Here is a tiny trained network, its code and every weight. The questions are about switching its units off for an input and a class, where a switched-off unit gives its printed mean instead of its output.

import numpy as np


def w(rows, s, z=0):
    codes = np.array(rows[::2]) - 128.0
    scale = np.full(codes.shape[1], s)
    scale[-1] = z or s
    return codes * scale


def f(y):
    return y / 2 * (1 + np.tanh(0.7978845608 * (y + 0.044715 * y**3)))


def log_softmax(a):
    a = a - a.max(-1, keepdims=True)
    return a - np.log(np.exp(a).sum(-1, keepdims=True))


def net(x, mask):
    res = np.array(x, float).reshape(1, 4) / 4 @ E
    y = f(res @ A[0][:, :-1].T + A[0][:, -1])
    res = res + np.where(mask, y, B[0][:, -1]) @ B[0][:, :-1]
    return log_softmax(res[-1] @ U[:, :-1].T + U[:, -1])


A, B = {}, {}
E = w([
[172,107,168,188,95],'x0',
[62,22,177,102,59],'x1',
[89,82,1,229,89],'x2',
[60,154,198,236,176],'x3',
],0.0081)
A[0] = w([
[176,131,109,159,173,216],'neuron 0',
[171,151,199,127,88,96],'neuron 1',
[182,92,98,85,85,254],'neuron 2',
[216,125,123,159,182,165],'neuron 3',
[110,69,118,105,113,22],'neuron 4',
[70,73,148,105,87,109],'neuron 5',
[91,88,177,100,100,152],'neuron 6',
[104,85,76,179,132,177],'neuron 7',
[145,108,177,16,192,84],'neuron 8',
[118,111,213,221,186,220],'neuron 9',
[26,141,138,166,149,162],'neuron 10',
[66,91,156,158,167,101],'neuron 11',
[150,41,170,147,128,137],'neuron 12',
[67,162,147,176,126,72],'neuron 13',
[70,83,164,124,103,113],'neuron 14',
[158,157,172,111,125,121],'neuron 15',
[169,96,112,102,114,82],'neuron 16',
[169,191,127,166,245,123],'neuron 17',
[99,161,186,87,188,142],'neuron 18',
[139,140,114,159,70,96],'neuron 19',
[109,100,40,100,86,106],'neuron 20',
],0.012,0.0025)
B[0] = w([
[175,119,54,138,56,173],'neuron 0',
[38,182,138,188,71,179],'neuron 1',
[255,163,171,180,165,225],'neuron 2',
[138,72,64,77,65,176],'neuron 3',
[138,131,56,96,179,170],'neuron 4',
[166,177,55,60,117,219],'neuron 5',
[144,91,78,89,49,209],'neuron 6',
[76,193,130,170,68,225],'neuron 7',
[85,222,117,209,119,238],'neuron 8',
[188,132,170,109,114,255],'neuron 9',
[199,216,130,154,148,214],'neuron 10',
[191,179,116,93,161,187],'neuron 11',
[127,112,89,113,70,195],'neuron 12',
[167,114,149,114,191,182],'neuron 13',
[145,122,80,82,101,205],'neuron 14',
[93,171,104,165,98,170],'neuron 15',
[148,188,236,89,196,160],'neuron 16',
[155,108,71,71,103,230],'neuron 17',
[137,172,76,175,111,203],'neuron 18',
[61,169,179,180,128,153],'neuron 19',
[111,211,199,174,128,218],'neuron 20',
],0.0075,0.0084)
U = w([
[136,171,138,140,101,254],'0',
[49,218,128,215,67,60],'1',
[166,112,32,44,82,65],'2',
[247,179,244,113,216,97],'3',
[108,82,160,137,167,199],'4',
[2,62,237,96,245,33],'5',
],0.0079,0.0078)

Each question gives the input, the list of numbers given to net, and the class t.
The units are the neurons (one row each of A and B). Each row of codes is followed by its name. A weight is (code - 128) times the scale printed after its matrix; where a second scale follows, it is the last column's (A, B and U).
mask holds one flag per neuron, in row order. A switched-off neuron (its flag False) gives its mean, the last column of its row in B, instead of its output. The means were averaged over made-up inputs and are rounded, as every weight is.
A unit's drop is (log p(t) with every unit on - log p(t) with that unit switched off) / (log p(t) with every unit on - log p(t) with every unit switched off).
The circuit of an input: a set's keep is (log p(t) with only the set's units on - log p(t) with every unit switched off) / (log p(t) with every unit on - log p(t) with every unit switched off). Starting from the 12 units with the biggest drops (on a tie, the unit counted first), units are removed one at a time, each time the one whose removal leaves the highest keep (on an exact tie, the one counted first), for as long as the keep stays at least 0.8.
units of the circuit, in order: the units of the circuit, biggest drop first
unit that matters most: the unit with the biggest drop
k most important neurons: the k neurons with the biggest drops, biggest first
drop of u: that unit's drop, to one decimal
input [-1,5,6,-8], class 3: unit that matters most : neuron 2
input [0,3,6,-8], class 3: units of the circuit, in order : neuron 2; neuron 16
input [2,8,-5,4], class 2: units of the circuit, in order : neuron 6; neuron 14
input [-4,5,5,-7], class 3: 2 most important neurons : neuron 2; neuron 20
input [-2,-6,-7,3], class 1: units of the circuit, in order : neuron 8; neuron 18
input [3,-7,4,7], class 2: units of the circuit, in order : neuron 17; neuron 3
input [0,5,-6,-5], class 1: 2 most important neurons : neuron 8; neuron 1
input [3,-7,-7,-3], class 1: units of the circuit, in order : neuron 8; neuron 1
input [-2,7,8,-4], class 1: 2 most important neurons : neuron 20; neuron 7
input [-3,-8,4,8], class 2: 3 most important neurons : neuron 17; neuron 0; neuron 3
input [-7,-8,-6,-4], class 2: 4 most important neurons : neuron 17; neuron 3; neuron 20; neuron 7
input [-2,-5,-6,-6], class 1: 2 most important neurons : neuron 8; neuron 15
input [3,6,-7,2], class 1: 2 most important neurons : neuron 1; neuron 8
input [-5,-6,6,-3], class 1: units of the circuit, in order : neuron 20
input [-3,6,-4,1], class 2: 2 most important neurons : neuron 6; neuron 20
input [8,-6,-6,3], class 0: 2 most important neurons : neuron 1; neuron 9
input [0,3,5,-3], class 1: 3 most important neurons : neuron 20; neuron 7; neuron 9
input [-2,6,-8,4], class 1: 2 most important neurons : neuron 8; neuron 1
input [6,-7,1,0], class 2: drop of neuron 3 : 0.1
input [3,2,0,7], class 3: most important neuron : neuron 9
input [-5,-1,-8,3], class 1: drop of neuron 8 : 0.1
input [0,-4,0,1], class 2: drop of neuron 0 : 0.1
